grid =
[[131 146 127 138 113 129 104]
 [129 131 128 131 123 128 104]
 [128 133 127 128 130 129 104]
 [130 140 128 134 118 128 104]
 [131 142 128 137 114 128 104]
 [130 142 127 135 117 129 104]
 [129 136 128 132 121 128 104]
 [129 139 127 133 120 129 104]
 [129 135 128 131 123 128 104]
 [131 146 127 137 114 129 104]]
grid[0,0] => 131
grid[0,3] => 138
grid[0,5] => 129
grid[2,0] => 128
grid[:, 1] => [146, 131, 133, 140, 142, 142, 136, 139, 135, 146]
grid[2,4] => 130
grid[5,2] => 127
grid[4] => [131, 142, 128, 137, 114, 128, 104]
grid[7] => [129, 139, 127, 133, 120, 129, 104]
grid[3,1] => 140
grid[4,6] => 104
grid[2,2] => 127
grid[6,5] => 128
grid[5,1] => 142
grid[2,1] => 133
grid[5,4] => 117
grid[8,4] => 123
grid[1,0] => 129
grid[9,0] => 131
grid[7,1] => 139
grid[1,5] => 128
grid[8,2] => 128

X =
146	119	124	131	136	116	118
146	119	124	131	136	116	118
128	128	128	128	128	128	128
125	152	147	140	135	155	152
147	118	124	131	137	115	118
146	118	124	131	136	115	118
146	118	124	131	136	115	118
X[-7][0] -> 146
X[0] -> [146, 119, 124, 131, 136, 116, 118]
X[1][-3] -> 136
X[5][-7] -> 146
X[-3][3] -> 131
X[1][6] -> 118
X[-7][5] -> 116
X[5] -> [146, 118, 124, 131, 136, 115, 118]
X[2][-5] -> 128
X[-6] -> [146, 119, 124, 131, 136, 116, 118]
X[:, -3] -> [136, 136, 128, 135, 137, 136, 136]
X[3][-4] -> 140
X[3] -> [125, 152, 147, 140, 135, 155, 152]
X[-2][6] -> 118

data = [105 127 125 139]
data[-4] -> 105
data[3] -> 139
data[-2] -> 125

m =
[[146 119 130 119 115 127 111 144 125 131]
 [148 121 136 119 123 123 111 142 131 124]
 [120 123 120 118 111 148 131 132 104 138]
 [134 131 140 139 151 101 128 126 152 117]
 [123 125 121 121 110 147 130 130 110 134]
 [118 133 128 137 143 118 141 115 136 121]
 [131 113 117 132 122 136 122 137 121 140]
 [125 144 142 114 125 127 132 126 126 117]
 [131 116 114 139 132 130 122 135 128 140]
 [149 124 136 116 120 121 112 148 130 126]
 [129 116 116 141 133 127 123 136 126 141]
 [105 133 121 138 136 134 147 108 123 129]
 [135 131 137 139 148 108 127 126 148 118]
 [128 141 139 118 129 126 134 126 131 116]
 [142 120 128 118 111 136 114 144 116 135]
 [107 132 123 137 132 131 147 112 124 128]]
m[0, -10] -> 146
m[5, 6] -> 141
m[-14, -3] -> 132
m[-10, 4] -> 122
m[-9, 0] -> 125
m[:, -2] -> [125, 131, 104, 152, 110, 136, 121, 126, 128, 130, 126, 123, 148, 131, 116, 124]
m[4, -4] -> 130
m[:, 1] -> [119, 121, 123, 131, 125, 133, 113, 144, 116, 124, 116, 133, 131, 141, 120, 132]
m[-3, 9] -> 116
m[-5, 1] -> 133
m[-8, -10] -> 131
m[-5, -5] -> 134
m[-13, 1] -> 131
m[-1, 6] -> 147
m[-6, -6] -> 133
m[:, -10] -> [146, 148, 120, 134, 123, 118, 131, 125, 131, 149, 129, 105, 135, 128, 142, 107]
m[13, -5] -> 126
m[-11, -6] -> 143
m[-1] -> [107, 132, 123, 137, 132, 131, 147, 112, 124, 128]
m[-2, -7] -> 118
m[-3, 6] -> 134
m[0, -2] -> 125
m[-13] -> [134, 131, 140, 139, 151, 101, 128, 126, 152, 117]
m[:, 4] -> [115, 123, 111, 151, 110, 143, 122, 125, 132, 120, 133, 136, 148, 129, 111, 132]
m[-6, -9] -> 116
m[11, 0] -> 105
m[1] -> [148, 121, 136, 119, 123, 123, 111, 142, 131, 124]
m[:, 2] -> [130, 136, 120, 140, 121, 128, 117, 142, 114, 136, 116, 121, 137, 139, 128, 123]
m[-13, 6] -> 128
m[-10] -> [131, 113, 117, 132, 122, 136, 122, 137, 121, 140]
m[2, 3] -> 118
m[-11, 7] -> 115
m[-2, 6] -> 114
m[-15, -9] -> 121
m[-4, 7] -> 126
m[3, -10] -> 134
m[:, 7] -> [144, 142, 132, 126, 130, 115, 137, 126, 135, 148, 136, 108, 126, 126, 144, 112]
m[:, -7] -> [119, 119, 118, 139, 121, 137, 132, 114, 139, 116, 141, 138, 139, 118, 118, 137]

A =
[[141 136 147 137]
 [140 137 107 131]
 [114 111 138 118]
 [142 130 149 134]
 [113 128 107 123]
 [104 136 129 129]
 [145 143 120 137]
 [113 146 133 137]]
A[0,0] = 141
A[:, 0] = [141, 140, 114, 142, 113, 104, 145, 113]
A[3,1] = 130
A[5,2] = 129
A[7,3] = 137
A[5,0] = 104
A[0,1] = 136
A[5,1] = 136
A[0,2] = 147
A[1,2] = 107
A[2,1] = 111
A[7,2] = 133
A[7] = [113, 146, 133, 137]
A[1,1] = 137

arr =
[[133 125 144 119 136 124 142]
 [114 145 120 144 119 129 133]
 [122 124 130 135 122 119 134]
 [108 127 125 147 110 112 125]
 [119 121 139 137 121 111 156]
 [114 124 127 142 115 114 133]]
arr[0,0] -> 133
arr[:, 2] -> [144, 120, 130, 125, 139, 127]
arr[5,3] -> 142
arr[:, 5] -> [124, 129, 119, 112, 111, 114]
arr[1,3] -> 144
arr[2,0] -> 122
arr[3,3] -> 147
arr[2,2] -> 130
arr[0,5] -> 124
arr[3] -> [108, 127, 125, 147, 110, 112, 125]
arr[3,1] -> 127
arr[1,0] -> 114
arr[1,2] -> 120
arr[2] -> [122, 124, 130, 135, 122, 119, 134]
arr[5,0] -> 114
arr[:, 1] -> [125, 145, 124, 127, 121, 124]

x =
143,132,129,132,122,141,128,132,132,119,121,133,121,151,124,116
132,134,121,135,115,139,127,135,125,123,121,126,121,143,127,113
137,137,120,135,123,130,119,133,122,125,129,130,121,145,129,126
131,136,113,141,123,142,127,123,133,123,120,126,124,140,125,117
138,137,129,134,120,134,126,127,126,121,127,130,118,144,122,118
138,133,126,135,119,141,128,132,122,124,126,130,119,140,115,120
133,126,121,139,129,137,130,133,128,122,120,137,123,148,123,125
132,132,120,143,125,141,130,136,129,130,116,131,125,149,131,125
141,136,129,137,125,136,124,133,123,121,122,135,115,140,118,125
128,134,123,130,125,146,130,126,121,123,115,128,116,143,132,120
141,133,123,140,123,141,123,130,124,123,113,126,115,137,121,125
135,131,128,130,122,145,130,131,128,120,123,123,123,141,121,120
x[-12][-16] -> 143
x[2][-16] -> 137
x[10] -> [141, 133, 123, 140, 123, 141, 123, 130, 124, 123, 113, 126, 115, 137, 121, 125]
x[-7][15] -> 120
x[0][6] -> 128
x[6][10] -> 120
x[10][-2] -> 121
x[1][-8] -> 125
x[8][6] -> 124
x[-5][-13] -> 143
x[6][-9] -> 133
x[:, -16] -> [143, 132, 137, 131, 138, 138, 133, 132, 141, 128, 141, 135]
x[11][-16] -> 135
x[6][12] -> 123
x[-10][2] -> 120
x[-11] -> [132, 134, 121, 135, 115, 139, 127, 135, 125, 123, 121, 126, 121, 143, 127, 113]
x[8][-4] -> 115
x[9] -> [128, 134, 123, 130, 125, 146, 130, 126, 121, 123, 115, 128, 116, 143, 132, 120]
x[-10][8] -> 122
x[5][1] -> 133
x[-6][-11] -> 137
x[-8][3] -> 134
x[:, -6] -> [121, 121, 129, 120, 127, 126, 120, 116, 122, 115, 113, 123]
x[-1][11] -> 123
x[7] -> [132, 132, 120, 143, 125, 141, 130, 136, 129, 130, 116, 131, 125, 149, 131, 125]
x[9][-7] -> 123
x[-11][-14] -> 121
x[-11][-7] -> 123
x[8][15] -> 125
x[0][-8] -> 132
x[-8][-15] -> 137
x[11] -> [135, 131, 128, 130, 122, 145, 130, 131, 128, 120, 123, 123, 123, 141, 121, 120]
x[11][12] -> 123
x[-3][0] -> 128

a = [137 141 104 144 139]
a[0]: 137
a[4]: 139
a[1]: 141

M = (121, 130, 129, 143, 133, 134, 130, 131, 155, 125, 126, 111, 121, 127, 124)
M[0] = 121
M[3] = 143
M[13] = 127
M[9] = 125
M[12] = 121
M[10] = 126
M[2] = 129

B =
[[137 108 118 135 143 135 122]
 [112 122 102 122 120 133 137]
 [109 107 112 132 155 114 148]
 [118 132 132 105 125 110 137]
 [130 114 133 118 156 104 131]
 [129 108 125 123 153 110 129]
 [114 128 122 101 125 108 143]]
Rows and columns are counted from 0.
row 0 col 0 -> 137
row 0 col 3 -> 135
row 5 col 0 -> 129
row 2 col 4 -> 155
row 6 col 3 -> 101
row 1 col 5 -> 133
row 5 col 1 -> 108
row 6 col 6 -> 143
row 5 col 4 -> 153
row 5 col 6 -> 129
row 4 col 4 -> 156
row 3 col 6 -> 137
row 2 col 0 -> 109
row 1 col 0 -> 112
row 2 col 3 -> 132

W =
[[125 123 118 124 118 125 125 127]
 [103 122 112 147 114 138 135 134]
 [137 137 126 119 122 124 138 134]]
W[-3,0]: 125
W[2]: [137, 137, 126, 119, 122, 124, 138, 134]
W[-2,4]: 114
W[-2,5]: 138
W[-3,-2]: 125
W[-2,-7]: 122
W[-1,-2]: 138
W[1,6]: 135
W[:, 4]: [118, 114, 122]
W[1,-8]: 103
